Here is a tiny trained network, its code and every weight. The questions are about switching its units off for an input and a class, where a switched-off unit gives its printed mean instead of its output.

import numpy as np


def w(rows, s, z=0):
    codes = np.array(rows[::2]) - 128.0
    scale = np.full(codes.shape[1], s)
    scale[-1] = z or s
    return codes * scale


def f(y):
    return np.maximum(y, 0)


def log_softmax(a):
    a = a - a.max(-1, keepdims=True)
    return a - np.log(np.exp(a).sum(-1, keepdims=True))


def net(x, mask):
    res = np.array(x, float).reshape(1, 2) / 4 @ E
    y = f(res @ A[0][:, :-1].T + A[0][:, -1])
    res = res + np.where(mask, y, B[0][:, -1]) @ B[0][:, :-1]
    return log_softmax(res[-1] @ U[:, :-1].T + U[:, -1])


A, B = {}, {}
E = w([
[152,30,43,244],'x0',
[20,80,181,117],'x1',
],0.011)
A[0] = w([
[126,128,128,145,250],'n1',
[106,243,179,92,95],'n2',
[149,63,120,240,92],'n3',
[28,82,150,152,115],'n4',
[43,96,117,148,91],'n5',
[34,90,154,149,103],'n6',
[229,161,118,156,78],'n7',
[132,55,74,140,79],'n8',
[126,70,111,177,126],'n9',
[121,138,111,64,98],'n10',
[254,180,106,164,119],'n11',
],0.022,0.018)
B[0] = w([
[2,84,50,165,237],'n1',
[143,151,181,161,249],'n2',
[132,162,172,154,241],'n3',
[151,123,119,82,221],'n4',
[156,119,148,89,186],'n5',
[155,125,122,84,209],'n6',
[159,121,128,85,188],'n7',
[149,140,168,152,191],'n8',
[131,139,146,158,209],'n9',
[133,140,148,136,163],'n10',
[151,116,133,74,230],'n11',
],0.079,0.02)
U = w([
[100,191,223,166,89],'0',
[146,96,141,11,153],'1',
[27,80,102,151,246],'2',
[111,171,18,171,81],'3',
[205,116,62,126,82],'4',
[199,82,60,160,93],'5',
[174,112,89,176,82],'6',
[216,85,121,177,81],'7',
],0.011)

Each question gives the input, the list of numbers given to net, and the class t.
The units are the neurons (one row each of A and B). Each row of codes is followed by its name. A weight is (code - 128) times the scale printed after its matrix; where a second scale follows, it is the last column's (A, B and U).
mask holds one flag per neuron, in row order. A switched-off neuron (its flag False) gives its mean, the last column of its row in B, instead of its output. The means were averaged over made-up inputs and are rounded, as every weight is.
A unit's drop is (log p(t) with every unit on - log p(t) with that unit switched off) / (log p(t) with every unit on - log p(t) with every unit switched off).
most important unit: the unit with the biggest drop
top k neurons: the k neurons with the biggest drops, biggest first
drop of u: that unit's drop, to one decimal
input [6,-7], class 1: most important unit => n11
input [3,3], class 2: top 2 neurons => (n2; n11)
input [-7,-8], class 1: top 4 neurons => (n11; n7; n3; n9)
input [-3,2], class 2: top 2 neurons => (n3; n8)
input [5,-6], class 1: top 2 neurons => (n11; n7)
input [-1,3], class 2: top 2 neurons => (n11; n7)
input [0,-3], class 2: top 2 neurons => (n4; n6)
input [-3,0], class 2: top 2 neurons => (n3; n8)
input [-3,-2], class 2: top 3 neurons => (n3; n8; n9)
input [2,3], class 2: top 2 neurons => (n11; n7)
input [3,-6], class 1: drop of n11 => 1.0
input [3,-1], class 2: drop of n2 => 0.9
input [-2,7], class 1: drop of n6 => 0.0
